Below is a small trained network, with its code and all its weights. Each question gives an input and a class and asks what happens when units are switched off, that is, made to give their printed mean instead of their output.

import numpy as np


def w(rows, s, z=0):
    codes = np.array(rows[::2]) - 128.0
    scale = np.full(codes.shape[1], s)
    scale[-1] = z or s
    return codes * scale


def norm(h):
    return h / np.sqrt((h * h).mean(-1, keepdims=True) + 1e-5)


def f(y):
    return np.maximum(y, 0)


def log_softmax(a):
    a = a - a.max(-1, keepdims=True)
    return a - np.log(np.exp(a).sum(-1, keepdims=True))


def net(x, mask):
    res = np.array(x, float).reshape(1, 3) / 4 @ E
    u = 0
    for l in range(4):
        y = f(norm(res) @ A[l][:, :-1].T + A[l][:, -1])
        res = res + np.where(mask[u : u + 4], y, B[l][:, -1]) @ B[l][:, :-1]
        u += 4
    return log_softmax(norm(res)[-1] @ U[:, :-1].T + U[:, -1])


A, B = {}, {}
E = w([
[102,148,93,156,131,203,190,97],'x0',
[118,195,149,163,137,132,161,143],'x1',
[135,122,151,52,192,252,107,159],'x2',
],0.0038)
A[0] = w([
[59,169,86,125,106,191,208,91,47],'0.n1',
[109,90,80,182,134,220,182,97,87],'0.n2',
[123,196,197,121,162,199,159,155,212],'0.n3',
[68,169,140,139,204,166,254,125,6],'0.n4',
],0.004,0.0014)
B[0] = w([
[203,220,25,132,173,197,88,111,227],'0.n1',
[153,83,183,103,150,248,153,17,228],'0.n2',
[112,142,82,118,253,51,127,24,253],'0.n3',
[186,218,26,98,31,219,88,127,223],'0.n4',
],0.0039,0.0032)
A[1] = w([
[76,178,49,221,6,4,199,51,135],'1.n1',
[223,44,160,82,61,60,56,239,62],'1.n2',
[200,74,159,102,85,124,43,183,3],'1.n3',
[72,163,237,112,178,180,73,74,184],'1.n4',
],0.003,0.002)
B[1] = w([
[22,170,151,182,148,155,202,198,253],'1.n1',
[140,114,121,53,33,253,77,116,193],'1.n2',
[216,142,106,59,12,123,113,120,155],'1.n3',
[137,124,155,153,176,101,81,113,195],'1.n4',
],0.0044,0.004)
A[2] = w([
[168,220,166,87,216,118,116,138,147],'2.n1',
[123,180,95,200,92,56,181,198,165],'2.n2',
[229,138,158,51,2,144,70,188,9],'2.n3',
[133,26,68,115,195,186,183,51,225],'2.n4',
],0.004,0.0011)
B[2] = w([
[155,127,168,159,122,67,3,182,216],'2.n1',
[42,140,62,174,85,168,178,164,225],'2.n2',
[146,86,96,28,43,133,87,130,215],'2.n3',
[167,84,200,147,151,84,145,102,252],'2.n4',
],0.0049,0.0038)
A[3] = w([
[201,74,110,2,173,174,91,135,247],'3.n1',
[151,135,106,86,51,147,138,85,238],'3.n2',
[169,85,125,107,135,127,91,119,251],'3.n3',
[111,117,68,32,163,125,114,90,80],'3.n4',
],0.0048,0.0011)
B[3] = w([
[73,143,125,168,63,62,181,159,253],'3.n1',
[221,57,97,4,193,130,78,137,186],'3.n2',
[110,108,138,123,121,93,169,206,191],'3.n3',
[122,192,77,183,19,141,134,132,169],'3.n4',
],0.0042,0.0058)
U = w([
[184,164,213,134,237,25,12,197,19],'0',
[194,9,198,151,180,153,210,62,2],'1',
[25,203,32,244,34,120,230,181,161],'2',
[166,77,69,47,4,95,85,199,191],'3',
[210,207,42,164,176,224,129,55,231],'4',
],0.0041,0.0023)

Each question gives the input, the list of numbers given to net, and the class t.
The units are the neurons (one row each of A and B). Each row of codes is followed by its name. A weight is (code - 128) times the scale printed after its matrix; where a second scale follows, it is the last column's (A, B and U).
mask holds one flag per neuron, layer by layer. A switched-off neuron (its flag False) gives its mean, the last column of its row in B, instead of its output. The means were averaged over made-up inputs and are rounded, as every weight is.
A unit's drop is (log p(t) with every unit on - log p(t) with that unit switched off) / (log p(t) with every unit on - log p(t) with every unit switched off).
The circuit of an input: a set's keep is (log p(t) with only the set's units on - log p(t) with every unit switched off) / (log p(t) with every unit on - log p(t) with every unit switched off). Starting from the 12 units with the biggest drops (on a tie, the unit counted first), units are removed one at a time, each time the one whose removal leaves the highest keep (on an exact tie, the one counted first), for as long as the keep stays at least 0.8.
circuit, biggest first: the units of the circuit, biggest drop first
unit that matters most: the unit with the biggest drop
k most important neurons: the k neurons with the biggest drops, biggest first
top k neurons in layer l: the k neurons of layer l with the biggest drops, biggest first
drop when u is switched off: that unit's drop, to one decimal
input [4,-6,-4], class 1: unit that matters most	0.n2
input [7,-8,2], class 1: circuit, biggest first	(2.n4; 1.n2)
input [7,-7,3], class 1: 2 most important neurons	(2.n4; 0.n2)
input [1,7,7], class 0: circuit, biggest first	(2.n1; 0.n3)
input [3,7,-2], class 4: circuit, biggest first	(0.n1; 3.n1)
input [2,-8,2], class 1: 3 most important neurons	(2.n4; 0.n4; 1.n2)
input [5,-4,5], class 1: 3 most important neurons	(2.n4; 0.n2; 2.n2)
input [1,-3,1], class 1: circuit, biggest first	(2.n4; 0.n4)
input [0,-7,-5], class 2: 2 most important neurons	(1.n1; 2.n3)
input [8,7,-4], class 4: top 3 neurons in layer 0	(0.n1; 0.n2; 0.n4)
input [8,-7,-5], class 1: 2 most important neurons	(0.n2; 2.n4)
input [1,-5,0], class 1: top 2 neurons in layer 1	(1.n2; 1.n3)
input [0,-1,4], class 0: drop when 2.n1 is switched off	0.1
input [0,1,5], class 0: drop when 0.n3 is switched off	0.0
input [3,-2,-1], class 4: drop when 2.n3 is switched off	0.1
input [2,-1,0], class 4: circuit, biggest first	(0.n1)
input [5,-5,3], class 1: top 2 neurons in layer 2	(2.n4; 2.n2)
